Here is a tiny trained network, its code and every weight. The questions are about switching its units off for an input and a class, where a switched-off unit gives its printed mean instead of its output.

import numpy as np


def w(rows, s, z=0):
    codes = np.array(rows[::2]) - 128.0
    scale = np.full(codes.shape[1], s)
    scale[-1] = z or s
    return codes * scale


def norm(h):
    return h / np.sqrt((h * h).mean(-1, keepdims=True) + 1e-5)


def f(y):
    return np.maximum(y, 0)


def log_softmax(a):
    a = a - a.max(-1, keepdims=True)
    return a - np.log(np.exp(a).sum(-1, keepdims=True))


def net(x, mask):
    res = np.array(x, float).reshape(1, 4) / 4 @ E
    u = 0
    for l in range(3):
        y = f(norm(res) @ A[l][:, :-1].T + A[l][:, -1])
        res = res + np.where(mask[u : u + 13], y, B[l][:, -1]) @ B[l][:, :-1]
        u += 13
    return log_softmax(norm(res)[-1] @ U[:, :-1].T + U[:, -1])


A, B = {}, {}
E = w([
[160,49,205,89,86,100,121,58,195],'x0',
[137,126,148,83,107,27,125,187,85],'x1',
[210,148,90,125,143,100,168,1,73],'x2',
[108,101,69,152,72,162,100,91,119],'x3',
],0.0089)
A[0] = w([
[179,132,181,96,96,151,94,137,140,169],'L0N0',
[117,167,147,158,123,190,99,156,137,5],'L0N1',
[133,128,106,168,128,158,102,109,210,146],'L0N2',
[81,131,60,182,254,127,199,107,78,88],'L0N3',
[110,195,63,161,140,152,116,128,159,51],'L0N4',
[149,137,132,154,142,243,143,67,137,90],'L0N5',
[95,71,118,160,47,167,112,166,175,112],'L0N6',
[140,148,89,119,167,30,86,173,129,162],'L0N7',
[141,171,185,121,176,120,125,92,217,139],'L0N8',
[143,123,96,148,231,137,193,84,162,105],'L0N9',
[155,116,100,73,67,126,115,92,82,47],'L0N10',
[137,139,44,188,231,185,147,85,149,90],'L0N11',
[209,141,110,151,47,160,110,111,200,112],'L0N12',
],0.0084,0.0032)
B[0] = w([
[145,75,150,166,108,140,115,163,106,200],'L0N0',
[126,121,75,74,134,109,102,72,134,169],'L0N1',
[142,155,154,129,137,96,167,180,112,205],'L0N2',
[163,138,157,137,105,115,119,95,175,254],'L0N3',
[131,149,115,116,134,130,85,113,57,193],'L0N4',
[144,159,129,118,172,98,137,153,184,237],'L0N5',
[111,127,159,170,96,153,1,126,181,238],'L0N6',
[93,95,122,181,157,96,153,109,144,254],'L0N7',
[163,116,167,167,88,113,121,116,74,210],'L0N8',
[162,140,175,94,164,146,104,81,72,210],'L0N9',
[98,134,97,44,86,111,120,53,119,192],'L0N10',
[132,176,172,101,168,199,115,105,139,254],'L0N11',
[62,107,75,151,97,118,145,149,96,200],'L0N12',
],0.0097,0.0052)
A[1] = w([
[90,114,74,75,212,28,195,199,159,29],'L1N0',
[91,64,85,89,176,103,195,191,106,37],'L1N1',
[230,114,186,81,172,99,254,146,113,162],'L1N2',
[91,88,39,33,74,92,164,81,113,77],'L1N3',
[148,186,132,104,142,66,45,75,227,149],'L1N4',
[185,129,78,130,210,221,98,121,162,216],'L1N5',
[114,122,109,175,124,35,88,208,180,53],'L1N6',
[212,159,41,137,110,68,201,172,123,116],'L1N7',
[177,152,152,149,191,241,186,142,168,5],'L1N8',
[133,94,35,86,102,86,133,15,164,94],'L1N9',
[57,174,88,15,79,217,120,211,154,110],'L1N10',
[180,52,94,190,228,65,242,230,173,2],'L1N11',
[170,143,80,130,205,53,192,93,88,167],'L1N12',
],0.0071,0.0022)
B[1] = w([
[39,180,131,148,136,152,132,221,193,200],'L1N0',
[52,148,146,81,200,117,100,134,162,164],'L1N1',
[88,133,47,72,76,124,126,219,65,235],'L1N2',
[200,65,77,227,139,105,137,76,186,200],'L1N3',
[95,93,75,172,39,67,126,193,124,253],'L1N4',
[113,141,142,110,170,128,149,120,35,228],'L1N5',
[18,91,181,118,177,160,132,123,176,255],'L1N6',
[90,138,191,194,139,102,145,192,188,168],'L1N7',
[205,211,195,157,238,70,149,92,52,187],'L1N8',
[103,196,9,107,49,111,132,94,159,232],'L1N9',
[192,34,63,137,82,159,139,61,59,185],'L1N10',
[69,145,53,1,119,171,112,157,96,199],'L1N11',
[73,165,221,160,103,143,114,222,157,251],'L1N12',
],0.007,0.0051)
A[2] = w([
[60,42,84,143,34,126,180,160,203,85],'L2N0',
[74,95,92,180,112,108,232,147,146,102],'L2N1',
[189,140,156,139,254,221,211,117,81,64],'L2N2',
[77,208,211,126,188,163,202,149,69,217],'L2N3',
[116,110,77,132,153,158,108,200,87,71],'L2N4',
[183,101,174,12,146,32,197,147,123,201],'L2N5',
[54,118,214,136,177,129,121,191,143,2],'L2N6',
[145,252,109,65,159,180,223,61,125,168],'L2N7',
[196,242,125,172,128,122,123,97,120,37],'L2N8',
[22,184,35,69,155,116,68,148,88,162],'L2N9',
[116,93,140,138,118,222,67,175,77,107],'L2N10',
[190,32,135,49,139,111,193,156,130,149],'L2N11',
[130,211,138,173,166,65,151,160,111,88],'L2N12',
],0.0081,0.003)
B[2] = w([
[234,92,201,137,218,116,93,136,141,247],'L2N0',
[164,153,87,117,178,49,154,145,117,169],'L2N1',
[156,126,255,100,232,51,76,58,77,191],'L2N2',
[167,56,92,66,174,47,106,108,181,255],'L2N3',
[105,147,57,84,157,154,139,82,115,163],'L2N4',
[120,178,93,174,110,208,179,146,77,184],'L2N5',
[76,66,92,44,68,180,147,138,173,222],'L2N6',
[50,116,204,103,92,136,191,153,220,221],'L2N7',
[71,140,191,126,83,131,153,98,184,200],'L2N8',
[139,156,50,133,129,165,181,125,96,247],'L2N9',
[170,200,152,207,111,166,137,69,69,193],'L2N10',
[209,133,133,116,78,170,185,157,48,151],'L2N11',
[155,154,163,152,198,141,80,131,146,193],'L2N12',
],0.0087,0.0079)
U = w([
[124,195,251,81,223,104,136,56,127,192],'0',
[44,197,114,89,21,127,218,62,172,48],'1',
[224,39,49,161,69,24,120,57,147,91],'2',
[87,174,84,197,151,209,77,79,59,193],'3',
[115,44,243,199,67,194,46,186,175,164],'4',
[28,104,65,62,166,102,159,208,177,181],'5',
[205,112,186,115,48,130,189,157,37,157],'6',
[143,198,78,202,154,4,177,169,143,2],'7',
],0.011,0.0046)

Each question gives the input, the list of numbers given to net, and the class t.
The units are the neurons (one row each of A and B). Each row of codes is followed by its name. A weight is (code - 128) times the scale printed after its matrix; where a second scale follows, it is the last column's (A, B and U).
mask holds one flag per neuron, layer by layer. A switched-off neuron (its flag False) gives its mean, the last column of its row in B, instead of its output. The means were averaged over made-up inputs and are rounded, as every weight is.
A unit's drop is (log p(t) with every unit on - log p(t) with that unit switched off) / (log p(t) with every unit on - log p(t) with every unit switched off).
The circuit of an input: a set's keep is (log p(t) with only the set's units on - log p(t) with every unit switched off) / (log p(t) with every unit on - log p(t) with every unit switched off). Starting from the 12 units with the biggest drops (on a tie, the unit counted first), units are removed one at a time, each time the one whose removal leaves the highest keep (on an exact tie, the one counted first), for as long as the keep stays at least 0.8.
units of the circuit, in order: the units of the circuit, biggest drop first
unit that matters most: the unit with the biggest drop
k most important neurons: the k neurons with the biggest drops, biggest first
top k neurons in layer l: the k neurons of layer l with the biggest drops, biggest first
drop of u: that unit's drop, to one decimal
input [4,2,-1,2], class 4: unit that matters most -> L0N6
input [7,2,7,-1], class 2: units of the circuit, in order -> (L1N9, L0N11)
input [0,3,7,-4], class 7: top 3 neurons in layer 1 -> (L1N12, L1N2, L1N7)
input [-7,-3,-7,-8], class 0: units of the circuit, in order -> (L1N8, L1N4)
input [-3,3,3,-2], class 5: units of the circuit, in order -> (L1N12, L0N7, L2N6)
input [-6,2,-6,1], class 3: units of the circuit, in order -> (L1N10, L2N10)
input [2,6,8,-7], class 7: top 2 neurons in layer 1 -> (L1N12, L1N7)
input [2,2,7,0], class 2: 4 most important neurons -> (L1N3, L0N11, L1N8, L0N10)
input [6,2,0,2], class 2: top 3 neurons in layer 0 -> (L0N10, L0N11, L0N12)
input [1,2,6,-2], class 1: 2 most important neurons -> (L0N9, L1N9)
input [1,-2,0,-6], class 6: top 2 neurons in layer 0 -> (L0N8, L0N11)
input [0,3,5,2], class 2: top 2 neurons in layer 0 -> (L0N10, L0N11)
input [8,7,-4,-7], class 6: top 2 neurons in layer 0 -> (L0N6, L0N8)
input [0,5,5,-6], class 5: unit that matters most -> L1N12
input [5,-2,1,4], class 2: top 2 neurons in layer 0 -> (L0N10, L0N12)
input [3,1,6,1], class 2: 2 most important neurons -> (L1N3, L0N11)
input [-5,4,7,-8], class 5: top 2 neurons in layer 1 -> (L1N2, L1N12)
input [1,-1,2,7], class 2: drop of L0N10 -> 0.1
input [3,-8,-2,7], class 3: drop of L0N11 -> 0.2
input [-5,5,6,-2], class 7: unit that matters most -> L0N3
input [0,-4,-3,1], class 3: drop of L0N6 -> 0.3
input [-3,0,2,8], class 1: drop of L0N11 -> 0.3
